Below is a small trained network, with its code and all its weights. Each question gives an input and a target symbol and asks what happens when units are switched off, that is, made to give their printed mean instead of their output.

import numpy as np


def w(rows, s, z=0):
    codes = np.array(rows[::2]) - 128.0
    scale = np.full(codes.shape[1], s)
    scale[-1] = z or s
    return codes * scale


def softmax(a):
    e = np.exp(a - a.max(-1, keepdims=True))
    return e / e.sum(-1, keepdims=True)


def log_softmax(a):
    a = a - a.max(-1, keepdims=True)
    return a - np.log(np.exp(a).sum(-1, keepdims=True))


def net(x, mask):
    ids = ['ΔΠΦΩαβγεζηθλμτψ'.index(c) for c in x.split()]
    T = len(ids)
    res = E[ids] + P[:T]
    u = 0
    for l in range(2):
        r = res
        for j in range(3):
            rows = slice(3 * j, 3 * j + 3)
            q, k, v = (r @ M[l][rows].T for M in (Q, K, V))
            z = softmax(np.where(np.tri(T) > 0, q @ k.T / 3**0.5, -1e9)) @ v
            o = O[l][rows]
            res = res + np.where(mask[u + j], z, o[:, -1]) @ o[:, :-1]
        u += 3
    return log_softmax(res[-1] @ U[:, :-1].T + U[:, -1])


Q, K, V, O = {}, {}, {}, {}
E = w([
[98,131,149,93,136,122,122,80,142],'Δ',
[93,121,149,100,177,129,146,80,108],'Π',
[18,117,90,118,133,96,107,193,119],'Φ',
[153,148,82,153,198,114,203,122,93],'Ω',
[104,133,146,104,183,134,156,85,95],'α',
[120,133,121,115,171,119,170,96,114],'β',
[190,207,136,179,59,92,128,94,70],'γ',
[71,110,144,126,217,121,170,134,40],'ε',
[111,149,114,86,160,129,156,101,137],'ζ',
[91,115,145,98,172,132,155,92,94],'η',
[116,192,63,174,24,43,114,154,169],'θ',
[58,145,115,76,171,138,108,114,126],'λ',
[67,91,167,102,194,122,141,91,91],'μ',
[127,251,64,214,194,244,114,97,190],'τ',
[133,177,62,112,195,125,206,125,106],'ψ',
],0.02)
P = w([
[130,88,71,28,85,79,44,92,157],'0',
[90,138,157,131,55,155,190,122,83],'1',
[99,152,152,134,89,135,179,122,98],'2',
[102,157,154,132,115,130,164,121,97],'3',
[107,163,152,137,140,123,152,121,95],'4',
[113,168,146,140,162,121,141,122,90],'5',
[120,177,140,143,182,117,130,123,88],'6',
[121,182,138,145,206,115,118,124,84],'7',
[128,185,134,150,223,115,109,124,80],'8',
[139,197,127,156,247,109,106,128,87],'9',
],0.012)
Q[0] = w([
[68,156,140,100,148,56,181,129,91],'L0H0',
[23,102,27,163,131,149,129,135,135],'L0H0',
[104,127,166,152,182,191,255,112,123],'L0H0',
[167,144,125,76,109,103,87,198,93],'L0H1',
[125,93,124,70,134,52,188,143,102],'L0H1',
[63,132,109,154,104,206,187,118,124],'L0H1',
[28,96,84,165,162,198,83,74,200],'L0H2',
[138,50,118,76,137,85,85,189,164],'L0H2',
[155,119,136,190,86,173,31,196,162],'L0H2',
],0.0084)
K[0] = w([
[104,1,68,101,221,101,194,100,98],'L0H0',
[36,97,75,186,159,146,149,132,159],'L0H0',
[110,79,109,164,192,201,136,146,109],'L0H0',
[138,201,160,183,114,127,87,185,139],'L0H1',
[113,158,131,137,179,227,203,124,186],'L0H1',
[178,58,130,44,99,79,156,72,172],'L0H1',
[91,110,105,99,118,167,71,142,169],'L0H2',
[72,135,151,117,133,85,195,240,120],'L0H2',
[26,148,89,158,14,34,65,170,164],'L0H2',
],0.0073)
V[0] = w([
[169,109,119,97,221,127,134,115,147],'L0H0',
[186,231,147,146,61,150,78,74,113],'L0H0',
[145,147,153,95,92,129,93,65,72],'L0H0',
[91,167,116,161,130,150,153,181,93],'L0H1',
[121,154,111,110,62,21,178,138,134],'L0H1',
[179,151,168,206,121,126,254,80,165],'L0H1',
[102,172,135,201,151,153,154,175,184],'L0H2',
[168,139,207,145,81,36,167,88,155],'L0H2',
[35,86,133,112,91,96,85,228,154],'L0H2',
],0.0084)
O[0] = w([
[103,112,147,188,95,133,119,177,187,71],'L0H0',
[155,179,126,156,253,126,112,106,138,207],'L0H0',
[112,133,60,214,137,101,197,85,105,192],'L0H0',
[130,115,167,197,182,127,143,84,172,177],'L0H1',
[72,75,111,116,89,129,248,157,143,254],'L0H1',
[161,179,134,48,148,132,111,70,84,116],'L0H1',
[97,103,121,166,202,117,79,28,151,122],'L0H2',
[73,11,155,127,153,221,140,189,89,180],'L0H2',
[216,206,119,130,230,172,180,30,81,31],'L0H2',
],0.008,0.0076)
Q[1] = w([
[144,75,165,58,57,177,140,195,160],'L1H0',
[63,158,110,185,60,108,153,151,179],'L1H0',
[77,160,108,66,120,137,147,176,135],'L1H0',
[102,84,159,119,171,175,71,102,125],'L1H1',
[197,109,103,58,134,158,103,132,124],'L1H1',
[127,179,104,159,142,128,168,95,72],'L1H1',
[152,218,137,171,170,89,122,2,33],'L1H2',
[170,67,169,94,53,156,222,185,90],'L1H2',
[103,126,86,182,95,71,125,97,89],'L1H2',
],0.0098)
K[1] = w([
[126,154,166,57,132,75,177,79,127],'L1H0',
[102,160,24,62,100,93,147,162,201],'L1H0',
[44,141,120,93,185,136,87,195,105],'L1H0',
[120,79,69,91,126,160,138,172,85],'L1H1',
[32,87,164,80,86,134,164,102,95],'L1H1',
[124,125,91,177,225,109,134,115,99],'L1H1',
[99,177,246,145,224,177,137,45,94],'L1H2',
[119,66,84,105,193,74,127,158,97],'L1H2',
[123,167,142,172,135,98,121,93,176],'L1H2',
],0.011)
V[1] = w([
[179,120,144,99,73,30,160,62,145],'L1H0',
[73,194,86,49,123,181,51,182,91],'L1H0',
[107,122,64,80,209,160,96,74,207],'L1H0',
[160,100,167,172,127,182,155,194,178],'L1H1',
[254,219,154,71,124,218,139,230,147],'L1H1',
[2,126,181,65,210,157,114,140,145],'L1H1',
[114,159,234,156,197,170,159,123,181],'L1H2',
[30,120,187,143,39,202,167,136,88],'L1H2',
[110,160,48,89,148,87,203,148,85],'L1H2',
],0.008)
O[1] = w([
[104,194,100,130,202,116,165,106,128,85],'L1H0',
[234,127,178,161,117,72,159,73,101,137],'L1H0',
[60,179,137,184,109,92,122,144,214,128],'L1H0',
[172,176,125,101,120,170,193,200,152,128],'L1H1',
[254,141,82,139,155,30,147,158,105,68],'L1H1',
[167,146,130,216,139,214,69,56,41,103],'L1H1',
[114,149,167,80,136,170,157,157,67,124],'L1H2',
[94,231,161,170,81,79,123,167,94,153],'L1H2',
[101,115,144,163,145,94,34,166,109,251],'L1H2',
],0.0088,0.013)
U = w([
[163,139,115,137,129,118,107,143,116,33],'Δ',
[158,116,119,137,116,146,120,140,125,127],'Π',
[114,124,144,80,133,182,169,199,160,102],'Φ',
[138,85,84,153,242,186,53,108,54,128],'Ω',
[152,118,114,135,108,161,122,127,128,163],'α',
[139,118,107,134,116,163,109,126,121,75],'β',
[100,81,108,154,1,92,72,156,160,211],'γ',
[114,100,73,131,47,220,109,119,133,4],'ε',
[140,128,125,140,141,137,127,139,123,11],'ζ',
[141,123,125,133,115,148,126,140,133,37],'η',
[89,240,172,145,153,114,145,145,112,163],'θ',
[150,127,141,105,192,116,145,170,137,92],'λ',
[145,116,113,129,108,161,120,141,134,129],'μ',
[126,85,102,142,159,135,141,84,142,75],'τ',
[99,164,116,142,192,165,127,78,58,157],'ψ',
],0.0071,0.0028)

Each question gives the input, a string of symbols that net reads in full, and the target symbol t.
The units are the heads (3 rows each of Q, K, V and O). Each row of codes is followed by its name. A weight is (code - 128) times the scale printed after its matrix; where a second scale follows, it is the last column's (O and U).
mask holds one flag per head, layer by layer. A switched-off head (its flag False) gives its mean, the last column of its rows in O, instead of its output. The means were averaged over made-up inputs and are rounded, as every weight is.
A unit's drop is (log p(t) with every unit on - log p(t) with that unit switched off) / (log p(t) with every unit on - log p(t) with every unit switched off).
The circuit of an input: a set's keep is (log p(t) with only the set's units on - log p(t) with every unit switched off) / (log p(t) with every unit on - log p(t) with every unit switched off). Starting from all 6 units, units are removed one at a time, each time the one whose removal leaves the highest keep (on an exact tie, the one counted first), for as long as the keep stays at least 0.8.
units of the circuit, in order: the units of the circuit, biggest drop first
unit that matters most: the unit with the biggest drop
heads that matter: for each layer, one digit per head in row order, 1 if its drop is at least 0.15 and else 0, layers parted by /
input γ γ λ γ γ γ γ ψ, target γ: units of the circuit, in order => [L0H0; L0H2]
input Φ ψ θ Φ ψ ψ ψ Φ γ Φ, target Ω: unit that matters most => L0H2
input Φ Φ ψ ψ γ γ τ, target Φ: heads that matter => 011 / 101
input β γ γ λ, target γ: heads that matter => 110 / 001
input λ Π Φ γ τ ζ, target λ: units of the circuit, in order => [L0H2; L1H1; L1H2]
input θ Δ τ Φ μ ε γ, target θ: units of the circuit, in order => [L0H0; L0H2; L0H1; L1H2]
input τ λ θ γ τ, target θ: units of the circuit, in order => [L1H0; L0H2]
input Ω λ λ τ, target Ω: units of the circuit, in order => [L0H0; L1H1]
input ε γ ψ θ γ γ μ λ α, target γ: heads that matter => 100 / 001
input γ γ τ Φ ψ γ β, target γ: heads that matter => 111 / 100
input τ θ Φ γ Φ γ ψ γ γ, target τ: heads that matter => 111 / 101
input γ Φ τ ε γ α, target γ: heads that matter => 110 / 100
input γ θ Δ ψ Π γ τ ψ Δ, target γ: heads that matter => 111 / 100
input τ Φ ε γ θ, target τ: unit that matters most => L1H2
input θ γ β τ ε ε, target θ: units of the circuit, in order => [L0H0; L1H2; L0H2; L0H1]
input γ γ Δ ε θ γ Π ζ, target γ: heads that matter => 100 / 001
input Φ τ Φ, target Φ: heads that matter => 111 / 111
input γ γ ε η Φ γ Φ, target θ: heads that matter => 111 / 001
input θ λ Φ Φ, target θ: units of the circuit, in order => [L0H2; L0H0; L1H2]
input Φ τ Π, target Φ: unit that matters most => L0H2
input ε θ τ γ η γ, target ε: units of the circuit, in order => [L0H2; L1H2; L1H1; L0H1]
input Π ζ α γ γ λ Φ γ λ γ, target Ω: heads that matter => 010 / 100
input ε τ λ ζ, target ε: heads that matter => 111 / 011
input τ γ α Δ Φ θ, target τ: units of the circuit, in order => [L1H2; L0H2; L0H1]
input β γ Φ Δ γ Φ γ, target ψ: units of the circuit, in order => [L0H0; L1H0]
input ε θ β τ θ, target ε: heads that matter => 001 / 111
input γ μ ζ Φ γ γ Π, target γ: unit that matters most => L0H0
